Below are the code and all the weights of a small trained network. Each question names an input and a class and asks about switching units off, where a switched-off unit gives its printed mean instead of its output.

import numpy as np


def w(rows, s, z=0):
    codes = np.array(rows[::2]) - 128.0
    scale = np.full(codes.shape[1], s)
    scale[-1] = z or s
    return codes * scale


def f(y):
    return np.maximum(y, 0)


def log_softmax(a):
    a = a - a.max(-1, keepdims=True)
    return a - np.log(np.exp(a).sum(-1, keepdims=True))


def net(x, mask):
    res = np.array(x, float).reshape(1, 5) / 4 @ E
    y = f(res @ A[0][:, :-1].T + A[0][:, -1])
    res = res + np.where(mask, y, B[0][:, -1]) @ B[0][:, :-1]
    return log_softmax(res[-1] @ U[:, :-1].T + U[:, -1])


A, B = {}, {}
E = w([
[127,128,128],'x0',
[77,64,246],'x1',
[2,210,125],'x2',
[127,128,129],'x3',
[163,222,203],'x4',
],0.0083)
A[0] = w([
[76,84,186,74],'n1',
[93,181,134,97],'n2',
[36,161,100,58],'n3',
[25,156,94,83],'n4',
[190,174,37,42],'n5',
[59,90,53,111],'n6',
[148,154,193,141],'n7',
[118,124,135,101],'n8',
[150,156,66,43],'n9',
[133,164,207,125],'n10',
[69,34,106,106],'n11',
[130,201,199,161],'n12',
[175,200,126,123],'n13',
[57,208,133,83],'n14',
[78,152,123,62],'n15',
[229,92,132,12],'n16',
[46,136,125,83],'n17',
[124,61,233,69],'n18',
[180,217,142,141],'n19',
[83,143,123,89],'n20',
[137,215,33,81],'n21',
[92,189,119,83],'n22',
[114,138,85,88],'n23',
[54,67,70,138],'n24',
[205,121,146,73],'n25',
[156,172,156,69],'n26',
[122,231,184,139],'n27',
[203,172,56,41],'n28',
[88,105,177,72],'n29',
[80,149,111,36],'n30',
[12,177,171,87],'n31',
[107,102,173,66],'n32',
[82,94,11,142],'n33',
[116,81,187,66],'n34',
[168,175,174,64],'n35',
[228,67,183,62],'n36',
[80,152,121,54],'n37',
[176,186,63,87],'n38',
[199,61,166,67],'n39',
],0.012,0.011)
B[0] = w([
[131,255,189,182],'n1',
[166,123,103,171],'n2',
[199,163,72,184],'n3',
[184,146,90,205],'n4',
[133,188,176,194],'n5',
[187,49,179,209],'n6',
[151,62,122,196],'n7',
[100,146,120,129],'n8',
[143,214,166,150],'n9',
[118,101,138,197],'n10',
[195,101,190,215],'n11',
[122,63,137,237],'n12',
[135,51,144,192],'n13',
[182,137,95,206],'n14',
[195,193,15,148],'n15',
[195,193,45,178],'n16',
[184,142,106,180],'n17',
[137,222,165,208],'n18',
[181,16,148,218],'n19',
[206,155,82,153],'n20',
[110,179,217,212],'n21',
[157,125,118,168],'n22',
[164,137,154,145],'n23',
[188,59,177,234],'n24',
[143,104,56,173],'n25',
[179,77,162,145],'n26',
[151,56,155,236],'n27',
[137,180,159,187],'n28',
[139,171,143,161],'n29',
[160,162,82,137],'n30',
[166,179,76,236],'n31',
[125,183,164,148],'n32',
[148,96,175,254],'n33',
[118,212,161,164],'n34',
[171,110,140,154],'n35',
[171,163,60,221],'n36',
[181,165,67,144],'n37',
[81,216,215,195],'n38',
[206,186,74,202],'n39',
],0.0069,0.0078)
U = w([
[184,209,23,83],'0',
[129,245,193,65],'1',
[135,154,118,253],'2',
[136,156,114,242],'3',
[179,104,151,7],'4',
[42,116,73,162],'5',
[29,179,50,60],'6',
],0.012,0.013)

Each question gives the input, the list of numbers given to net, and the class t.
The units are the neurons (one row each of A and B). Each row of codes is followed by its name. A weight is (code - 128) times the scale printed after its matrix; where a second scale follows, it is the last column's (A, B and U).
mask holds one flag per neuron, in row order. A switched-off neuron (its flag False) gives its mean, the last column of its row in B, instead of its output. The means were averaged over made-up inputs and are rounded, as every weight is.
A unit's drop is (log p(t) with every unit on - log p(t) with that unit switched off) / (log p(t) with every unit on - log p(t) with every unit switched off).
The circuit of an input: a set's keep is (log p(t) with only the set's units on - log p(t) with every unit switched off) / (log p(t) with every unit on - log p(t) with every unit switched off). Starting from the 12 units with the biggest drops (on a tie, the unit counted first), units are removed one at a time, each time the one whose removal leaves the highest keep (on an exact tie, the one counted first), for as long as the keep stays at least 0.8.
units of the circuit, in order: the units of the circuit, biggest drop first
most important unit: the unit with the biggest drop
top k neurons: the k neurons with the biggest drops, biggest first
drop when u is switched off: that unit's drop, to one decimal
input [5,8,-6,-6,-2], class 1: units of the circuit, in order -> [n18, n1]
input [-2,7,6,0,8], class 4: units of the circuit, in order -> [n27, n12]
input [-1,-3,-8,-7,-6], class 0: units of the circuit, in order -> [n16]
input [-3,-6,-2,1,8], class 4: units of the circuit, in order -> [n19, n13]
input [4,7,-7,-1,1], class 0: units of the circuit, in order -> [n36, n39]
input [1,-4,2,-2,5], class 4: top 2 neurons -> [n19, n27]
input [-1,-3,3,-3,-6], class 4: units of the circuit, in order -> [n6, n24]
input [-4,5,3,-4,8], class 4: units of the circuit, in order -> [n27, n12]
input [5,-7,2,-4,2], class 1: units of the circuit, in order -> [n21, n38]
input [-3,-6,-5,4,3], class 1: units of the circuit, in order -> [n38, n5]
input [1,-1,7,2,-8], class 4: units of the circuit, in order -> [n6, n24]
input [6,2,8,-1,8], class 0: units of the circuit, in order -> [n31, n14]
input [-6,6,0,2,-3], class 1: top 2 neurons -> [n1, n18]
input [-8,-8,5,5,2], class 1: top 2 neurons -> [n21, n38]
input [-4,8,-7,-8,0], class 1: most important unit -> n18
input [-1,-3,-3,1,5], class 4: top 2 neurons -> [n19, n13]
input [7,7,-2,5,2], class 1: top 2 neurons -> [n18, n1]
input [-7,6,-1,0,8], class 4: drop when n1 is switched off -> -0.1
input [2,-4,-2,-4,-7], class 4: drop when n33 is switched off -> 0.2
input [8,8,0,5,-5], class 1: drop when n18 is switched off -> 0.1
input [-5,3,6,6,4], class 0: most important unit -> n31
